Below are the code and all the weights of a small trained network. Each question names an input and a class and asks about switching units off, where a switched-off unit gives its printed mean instead of its output.

import numpy as np


def w(rows, s, z=0):
    codes = np.array(rows[::2]) - 128.0
    scale = np.full(codes.shape[1], s)
    scale[-1] = z or s
    return codes * scale


def f(y):
    return y / 2 * (1 + np.tanh(0.7978845608 * (y + 0.044715 * y**3)))


def log_softmax(a):
    a = a - a.max(-1, keepdims=True)
    return a - np.log(np.exp(a).sum(-1, keepdims=True))


def net(x, mask):
    res = np.array(x, float).reshape(1, 7) / 4 @ E
    y = f(res @ A[0][:, :-1].T + A[0][:, -1])
    res = res + np.where(mask, y, B[0][:, -1]) @ B[0][:, :-1]
    return log_softmax(res[-1] @ U[:, :-1].T + U[:, -1])


A, B = {}, {}
E = w([
[74,169,198,39,179,254,125,90,206,1],'x0',
[140,118,124,142,140,122,111,126,140,121],'x1',
[130,108,132,138,127,114,149,103,143,124],'x2',
[130,114,119,125,125,138,142,123,132,131],'x3',
[170,125,160,141,137,136,89,168,111,109],'x4',
[122,97,132,118,152,131,129,108,126,144],'x5',
[115,185,63,194,249,121,212,165,36,50],'x6',
],0.0093)
A[0] = w([
[133,128,134,108,26,111,52,143,109,222,183],'neuron 1',
[149,80,117,171,90,90,138,141,96,146,202],'neuron 2',
[165,102,155,160,52,105,151,127,164,234,189],'neuron 3',
[117,156,132,132,226,169,190,132,108,22,121],'neuron 4',
[130,97,167,91,52,129,68,108,191,182,254],'neuron 5',
[145,123,73,212,158,76,183,173,11,191,186],'neuron 6',
[112,126,188,36,77,196,96,105,238,86,130],'neuron 7',
[68,148,82,135,153,159,123,133,170,190,135],'neuron 8',
],0.012,0.0078)
B[0] = w([
[78,82,99,104,145,115,83,141,103,146,200],'neuron 1',
[141,123,85,123,127,40,126,108,139,127,187],'neuron 2',
[109,137,109,116,146,85,75,170,97,135,195],'neuron 3',
[109,168,87,95,196,146,158,148,127,87,227],'neuron 4',
[151,147,113,83,113,84,2,113,187,126,213],'neuron 5',
[187,128,91,191,82,100,158,75,120,161,251],'neuron 6',
[134,130,213,125,100,178,134,125,160,99,223],'neuron 7',
[200,187,104,124,134,97,94,154,131,85,136],'neuron 8',
],0.022,0.023)
U = w([
[134,100,107,88,111,44,45,151,132,147,216],'0',
[161,143,223,144,160,132,126,101,91,160,33],'1',
[143,84,141,119,115,146,162,154,163,141,1],'2',
[147,150,254,63,97,156,72,132,209,73,198],'3',
[191,132,94,186,134,92,189,96,83,142,243],'4',
[129,100,185,147,105,149,139,121,104,132,34],'5',
[97,81,172,145,75,136,138,144,87,53,32],'6',
[118,188,135,91,219,174,199,161,121,48,167],'7',
],0.0082,0.0022)

Each question gives the input, the list of numbers given to net, and the class t.
The units are the neurons (one row each of A and B). Each row of codes is followed by its name. A weight is (code - 128) times the scale printed after its matrix; where a second scale follows, it is the last column's (A, B and U).
mask holds one flag per neuron, in row order. A switched-off neuron (its flag False) gives its mean, the last column of its row in B, instead of its output. The means were averaged over made-up inputs and are rounded, as every weight is.
A unit's drop is (log p(t) with every unit on - log p(t) with that unit switched off) / (log p(t) with every unit on - log p(t) with every unit switched off).
The circuit of an input: a set's keep is (log p(t) with only the set's units on - log p(t) with every unit switched off) / (log p(t) with every unit on - log p(t) with every unit switched off). Starting from all 8 units, units are removed one at a time, each time the one whose removal leaves the highest keep (on an exact tie, the one counted first), for as long as the keep stays at least 0.8.
circuit, biggest first: the units of the circuit, biggest drop first
k most important neurons: the k neurons with the biggest drops, biggest first
drop of u: that unit's drop, to one decimal
input [2,0,-3,3,4,0,6], class 7: circuit, biggest first => [neuron 4]
input [1,5,4,0,2,6,-8], class 3: 2 most important neurons => [neuron 7; neuron 6]
input [1,-1,-3,5,6,-1,-4], class 3: 2 most important neurons => [neuron 7; neuron 6]
input [6,2,-8,0,1,1,1], class 7: 2 most important neurons => [neuron 4; neuron 5]
input [5,-8,0,-4,7,0,1], class 7: 2 most important neurons => [neuron 5; neuron 4]
input [1,-8,-1,7,-1,8,-6], class 3: 2 most important neurons => [neuron 7; neuron 6]
input [0,-7,3,-2,2,-3,2], class 4: 2 most important neurons => [neuron 5; neuron 7]
input [5,-3,8,8,2,-8,1], class 7: 2 most important neurons => [neuron 5; neuron 4]
input [8,-8,-6,-6,2,1,0], class 3: drop of neuron 7 => 9.1
input [5,1,-8,-6,8,2,-3], class 3: drop of neuron 8 => 0.0
input [2,-4,7,-6,-6,-2,2], class 7: drop of neuron 6 => 0.2
